Each row is followed by its class.
[ 157  -82 -180 -480  187  300 -315   54  -51  -28  131  -53 -219   83
  -37  -19  136  145  104   67   48  -33  -93  285  -38  104   63   22
 -367   16  -91   37  218] => fuva
[ 534 -134  -42 -409 -257 -121 -489   90  200  135  273  -43  168  244
  -85  -75   93   20 -341   38  -36  206 -152 -181  262  -79   54   49
 -343  -19   42  109   25] => Duren
[ 265   32  -63   58   43   -3 -250 -275  363  143  -36   89  126  -85
  -50   97  200 -206   52  -82 -157   34   -4   96   99  -46   28   32
    5 -136   -1 -140    4] => fitag
[  57 -102   67   47  -46  267   11  -98 -114 -120   40 -121 -204   41
   21  111  137   49 -122   57  201 -200  207  127  429 -219  -73  271
  -18  -20   25  -91 -109] => Topev
[  43  -73 -168 -258 -116  394 -135   13  -84  -44   53   23 -128   55
    2   56  102  102   26  146  106   35 -137   24  153  142   31  -30
  -55 -149 -129   32   79] => fuva
[ 218   48    2  -11 -163  302  -11  -68  142    5  157 -159  -58    3
  -23  159  132   54  -70  -37  151   21  -15   64  388 -200   -1  124
  -46 -202  -28 -128 -197] => zun
[ 239 -216 -124 -191  -81  182 -189  -57   36  119   39   48 -101   38
  -77  192  184  208  -88  127  -56   11 -203 -180  287  -87    7    6
   40  -51  -42   18  -88] => Topev
[ 155 -455  -16  -90 -302  258 -369  -73 -142  -75 -221  222 -144  -33
  -65   94  436  351 -137  462  167 -146   49 -211  505 -476   33   -7
  307  -55   22   37  130] => volok
[  35 -226  -50 -160 -391  411  147  546  -28 -368 -224   31 -361  -95
 -366   -7  224  146  -11  292  338 -141 -251 -286  807 -267  -60   -8
  -89 -202 -167   36 -183] => Zupir
[  34 -132  -91 -134 -122  239  132  -35   19 -158   34 -124  -90   66
   24   75  208  -50   -6   36   60  -94 -224   69  444 -104  -40   -9
  -85  -62  -94  -43  -69] => zun
[ 182 -293 -247  -83  -67  189 -266 -236   59  -48   10   92 -100  -41
  -95  167  273 -160   54   12  -69  -90 -206  -75  356 -147   13   10
   -1  134  -61   -6  111] => fitag
[ 390   35  -26  -41 -315  -57 -342   98  259   -3   39  -84  -32   66
   79  325   42 -393    1 -169   30  452  -92  151  -23  192   32  -24
   24   -3  -84  -55 -163] => Duren
[ 248 -222 -269  -33   -7  148 -554 -322  -43  -24   11   85  -70   -1
  -89  168  393   81  -27   60 -110  -47   90  166  361 -200  -95  172
   57  212   11 -180   77] => zun
[ 133  -60 -264 -254  -65  338 -232 -171  -90 -147   64   34 -150  -25
    2   96  228   11   64   19   81    2  -31  165  280   73  -49   69
  -25   30  -66 -121   61] => fuva
[ 201  -59 -116  -11 -105   22 -224  -69  -59  152   19   56  -69  -16
 -107  122  202   42   87  -43 -126   68 -101  -92   81 -157   31   56
   11  117  -65    6   42] => gumus
[ 101 -165 -145   14   17  303  -99 -282  -59  -45  -20    4  -54  -27
  -93  100  299   73   -7   91   10 -283  206  122  563 -253 -104  242
  170   80  -21 -185  -54] => Topev
[  59 -189   16 -109   30   32 -185  -68   -6   30  105  -69   -5   21
  -10   49  -25  -42 -101    6  -16   30 -116   39   92  -34   14   64
 -161   81   24  -40   19] => zun
[ 240  -93 -237 -153   -9  289 -113  127  242  -28  -63  -15   -4   90
 -106   81  232 -119  229  -49  -75   80 -200   54  -56  187   85  -87
  -30 -185 -199   14   75] => Sirib
[ 199 -304 -193 -353  -98  138 -591 -342 -214 -141   48  114  -88  -42
 -114   28  514   11 -124   63 -107    3   -5   94  259 -136  -35 -190
  -44  338   23  134  359] => Duren
[  44   63   37 -133  177   35  -99  -93 -134  215   64  -69  -26   44
  -39   90  208  110  134    0 -136  -19   70  171 -194 -115   36   -8
   -5   64  -36    3  105] => lote
[  89 -201  -39 -235   43  216  -17   48   19   34  -54 -157   29  116
  -62   38  274  200  -43   85  -29  -43 -263  111  218    0   75 -102
  -87 -152  -78   -2   64] => lote
[ 230   21 -127 -102  -74  131  -44  106  193   27   60  -19   75   90
  -58   22   14 -127  157  -97   64   69   35  -20  -68  -67  112   38
  153  -97 -185  -47   19] => Zupir
[ 109   17 -133   14   87  210   49 -118   97   17  -18  -32   85   56
  -44   -8  247  142  119  -60   12  -88  102   99   53 -167   20  145
  125 -130  -67 -102   19] => Zupir
[ 201  -65 -257   56  -99  365 -255 -100  114 -175  -76   86 -156 -129
 -110   95  267  -37  177  -55  157  -47  135   67  301 -168   24  214
  169  -36 -110 -145   48] => gumus
[ 546 -485 -366   97  -68    7 -663 -306  189    2  -45 -157  160  -23
 -216  331  214  -56 -195 -452 -173   97  -84  151  358  589 -105  114
 -108  345  113 -244  -76] => Duren
[  88 -451 -301 -534  150  130 -525 -358 -245  -40  -11  -19  201  272
  -21   24  345 -185  165  102 -130 -281   69  448  -59  148   62  -98
  113  229  -67  -33  539] => Piv
[ 313 -109  -66 -118   83   21   16  -79  105 -111   37  -78   34  116
 -106   97  330 -239  -36  -86 -148  -80   61   60  188  -45 -121  -52
  138   -1 -108  -68  -37] => Duren
[ 278  -86 -263  -82 -117  -38  322  439  140 -414 -160   98  166  197
 -139   16  228 -490  -29  -40 -176  193 -240 -310  152  532 -200 -440
  449  -70 -268  -38  -98] => fuva
[ 106  -14 -167 -611  161  375 -437  -95 -185   82  -71   66 -305  -57
  -98  124  267  226  155  169  -32  -40 -161  239  172  126  123    3
 -132  -36 -166   65  210] => zun
[ 124  -46   25 -231  -54  116  179   65  -81    5   79 -164   43  144
   60   11   91   36   -6   11   43   20 -109   43   93   -9   -6   23
  -15  -35  -98  -52  -77] => fitag
[  51 -116 -173 -119   13  198  -79  -24 -112 -282  -32    5  -36  147
   29   -9  219  -85   -5  120   77 -138  218  146  260   24 -113   80
  130   42 -102 -145   84] => lote
[ 225 -110 -188    4   77  151 -406  -89  168  -38   33  -18 -160   -6
 -105  152  158   31  -25  -32  -61   25 -100   88  124   39    6  118
 -259   34    6  -22   23] => Duren
[ 100 -151   -9 -182 -136  405 -336 -264 -140   66  191 -137 -170   13
   53  130  -48  118 -100   43  210  -41   28   98  378  -20   69  411
 -299  -19   23    9  -45] => gumus
[ 256   41 -133 -320  168  172 -517 -359  -41  223  152   34   -7   -2
    1  106  197  184  -91   16 -136   75   55  229  130   67    1  233
 -127   11   60 -145   44] => Topev
[ 312  -59  -62 -139   43   55 -247  -86  136   17  -27 -104  -32   66
   -5  209  132  -77   35 -203  -79   96  -38  125   26  278   33  102
 -131   -1  -93 -133  -31] => zun
[  66    5  -53 -398   89  432 -194  -29 -107  155 -121  164 -151  -82
   -2  108  272  366  176  222   76  -24   70   38   48   28  142  104
  103 -209  -80   -7  143] => Duren
[ 147  237  -30  310  -43   21 -285  230   45 -156 -126 -199  -13  142
  -38   35  227   63  107 -298   80  238  235  198 -237  165   41  359
  -27   13  -13 -127  -37] => lote
[ 242  -46 -101 -130  158  141   29   -2  124  -35  115   -6   18    3
  -12  -12  128 -164  121  -81  -14  -24  107  111  -71    5  -48   -2
  124  -39  -97 -151   -5] => Gav
[  -3   -3   99 -301   45  340   51   28 -167  106 -104   54 -250 -177
  -67   60  278  200  187  182    1 -170   92  115  264  -94    7   22
   68  -76 -146  -99  -15] => Duren
[  60 -218 -269  -97   29  350 -101  -94 -146 -105  102  -20 -123   51
  -60   99  122   12  -19   52   -1 -167  -23   89  433   60  -94   68
  -38   98  -60  -57   27] => gumus
[ 481  -21 -202   29  -89 -116 -725 -390  219  146  198  100  111   13
   10  165  173  125 -266 -207  -87  355  -26 -104   12    7    4  225
 -245  117  255   -1   12] => fitag
[  90  -16 -103  -64  -15  250 -119  147   55   54   38  -41 -155    0
  -77   92   10  -82  188  -60  -24   91 -199   79  -56   84  134    9
 -216  -61 -146    4   71] => Piv
[  63  -49 -265  -32   93  220 -247  -38   94   -9  -48    4  -10   99
  -54  113  169  -37  166  -45 -122   52 -171  137  -87  148  105  -31
 -110  -39  -42   66  171] => Sirib
[ 229 -190 -157 -129   47  268 -265 -201  -83  -75   75  -38 -200  -27
 -141  194  351  154  -72   24   25 -153  -27   23  464 -163  -70  125
  -43   80   38  -62  -20] => Gav
[ 227 -389 -119 -227   37  188 -395 -374  -53   42  142 -103   30   85
  -29   66  229   85  -84  -51  -23 -103  -50  161  320 -300   74  276
 -240  179   69  -90  129] => Zupir
[ 135    0  -48  -29   -6   59  150  -25  164  -68   74 -128  -11   32
   17   35   34 -252   79 -171   28  -61  -70  126  113  -26  -12    2
  -60  -48  -71  -66  -79] => fitag
[ 172  -31  -49 -214   60  315 -177 -220  -69   32 -170  136 -122  -56
   31  155  297  184  111  277   99 -150  175   53  365 -171   42  353
  172 -129  -73 -202   28] => volok
[ 112 -234 -258  -84    3  238    6 -204  -99 -114   77  -72   -6   48
  -41   24  277  -97   11  -66  -55 -175  -83  203  395  -91  -83  -75
   42  131  -47  -67   70] => Gav
[-332 -150 -387 -214  152  247 -306 -563 -479   78   -9  231 -176 -192
 -116   32  246  159  173  159 -199 -347 -153   49  518  -45  -79  248
    8  373  146  154  149] => Piv
[ 114 -114 -220   81   93  177 -232    1  -67  -19  -81   57  -27   63
  -94   60  303  247    1   -8  -86   50   36   76  -22  -27  -37   38
   57  -12   -7  -18  138] => volok
[ 286 -147 -127   96 -160  249 -112 -207   71  -56   93  -79  -73  -42
  -30  199  211 -206   37 -116   98  -75  177  119  443 -141  -86  210
   95   84  -56 -222 -130] => lote
[ 179   -7 -121 -899 -192  156 -633 -535 -652 -213  148   23 -431   94
  172  302  258 -174  -67  157   99  -42  106  281  510  209 -115  255
 -220  428    8   66   86] => Topev
[ -75 -183 -265  -12 -136  338  -59 -118 -129 -250   54 -101 -181   -1
  -13  133   13  -53   40  -54  197 -177 -110   41  409   47  -14  122
    5   80  -58  -51   16] => gumus
[ 142   63 -104  654  -33 -423 -755 -784  317  -42   27  164  213 -158
  188  -71   -7 -473  -49 -326  -40  124  351  177 -160 -348   69  601
 -141  401  268 -281  256] => zun
[ 168 -195  -54 -478  -14   71  -86  188  -95 -180  -31  -42  -25  232
   72  -25  196   57  -35  100  -28   64 -183    7   66  189   11  -48
 -190   -4 -125  -62  103] => zun
[  78 -192 -299 -243  117  371 -397 -374 -209 -100  -49  125 -236  -49
   23  173  285  101   33   82  -12 -116  -26  138  389  127  -17  203
  -54  125   10  -21  125] => Gav
[ 186 -244 -128 -726   82  413 -409 -253 -171  -22 -132  126 -244  -99
  -42   63  352  254  116  377   87 -179  -55  165  442  -74   70  187
  -86   -9  -92  -77  150] => Sirib
[ 173 -126 -200   32   -7  122 -291 -151  105  -91   37   40  -28   27
   -9   41  111 -169   14  -19    9    6   31   45  138  -82   21  163
   10   50  -65 -119   89] => lote
[ 162   26 -139  101 -121  201 -294 -141   -7    9   84   55 -116  -24
  -88  195  127  -93  -23  -72   31   -5  239    4  351  -84  -67  294
   27   52  -16 -102  -53] => Duren
[ 188 -101  -86 -165  -59  300 -122  -24  -33 -130   25  -17 -164   18
  -83  160  178   11  -77  101  106  -94   61  -39  462    4  -68  184
   -2  -58  -64  -96  -92] => Duren
[  12  -46 -142   44  -54  406  -33 -148  -77   13  -10  -14 -149  -74
  -44   59  146  195   36   54  125  -83  -11   98  277 -159    6  154
   28 -144  -23   49  -22] => volok
[  22 -149  410  -78  229 -132  420  152  102  364  223 -451  546  377
  135 -242 -364  260 -102 -139 -138  -32  107   88 -622  127  138   34
 -299 -148  103   58 -129] => Duren
[ 169  121 -234   58  -34  102 -333 -248   49   30   -4  162  -85  -70
  -41  192  217 -151  113  -18 -109   55  -15  -48  121   62  -25  120
  120   53  -61  -98   27] => fitag
[  94  -11  -60   37  -33  281  -55   13  166  -21  -62  -77 -100  -46
  -77  104   44   10  120  -42  101 -100   20   77  255    3   59  180
  -23 -144 -126 -139  -90] => zun
[  78 -210 -138   49 -133  392 -108 -253  -55  -14   18    6  -44  -13
  -90   76  369    9   31   97   82 -196   91   99  466 -440   19   58
  174  -36  -38   -8  107] => lote
[ -76  -32  -44  -94   11  158  182 -265 -252   34   48   53 -103  -49
   27  135   47 -179   58  103  -38 -225  200  139  459 -163 -182  184
  177  154  -35 -123 -160] => Topev
[ 127  -65 -200  -26  208  254 -280 -202   34 -103  -84   -6  -92  -63
    1  124  378  103  123  -83  -65  -39   62  310   43   97  -18  118
   25   78    3 -246   99] => Topev
[  15 -154 -203 -202 -100  361  -31 -237 -218 -144   37  -51 -178   -7
   33  163  205 -105   74   12  125 -139 -133  128  452  -45  -23  144
  -27   94  -73  -81   49] => fitag
[ -50  -23  -17 -256   87  218 -323 -184 -319   77  134  -37 -295  -24
  -86  107  -16  157  -50  171   57 -151  -39  126  170 -143   33  144
 -307   65   52  128  123] => volok
[ 131 -229  -82 -257 -111  364  157   65  -26 -156  -24 -108  -78  147
  -28   16  273  199  -33  105  119 -110 -145  -23  399 -135   13   -3
  -39 -164 -150   12  -38] => Zupir
[ 178 -200 -203 -229 -148  267 -240 -174   23  -26   27  -96   71   18
   -3   40  203 -209  181  -98  -32    2  -76  229  196  146   57   38
  -27  116 -156 -138   88] => lote
[ -77   64  -97  -19  269  192   -9   64 -106 -109 -216  132 -124   64
   15   32  261  121  136  137 -101  -27  123  161  -83  116  -47   53
   63 -138  -90  -43  127] => gumus
[ 265 -191 -197 -250   45   71 -256  -86   95  -70  -47    1  157  126
   23  -50  202  -11   53  -50  -78   -8  -21   32   39  143   71  165
   26   46  -70 -168  124] => Duren
[ 111 -255 -238 -199   72  357  -75 -221   37 -157   59  -94    0  129
   14   46  165   11  -39   -9   -2 -217  -97  125  371   99  -15  131
 -142  -65  -28 -128   30] => Topev
[ 102  -15   -7 -215 -138  288 -302 -108  -44   98   12   -5  -97   25
  -37   44  186  313  -68  179   67   23 -186  -32  199  -36  125   70
 -201 -219   25   78   51] => fuva
[-127   23 -116  180  132 -282 -404 -235 -483  -78 -228  451 -403 -171
  -53  187  302 -168   68   19 -246  -93  277  -11  101  -50 -141  -20
   52  624  158  150  332] => fuva
[ 368 -113 -378 -193   33  194 -437  -98   75 -137  -86  145 -111   46
  -65  150  416  -58   75  -94 -128  132 -111   44  132  283   -9   42
   51   -2 -115  -75  137] => Piv
[ 239 -109 -114   71 -141  193   -4   81  199  -39   14  -78  -17  123
  -46   94  224   -2   16   -6   65  -33   40   53  243 -259   -4   76
   78 -150 -142 -114  -49] => Duren
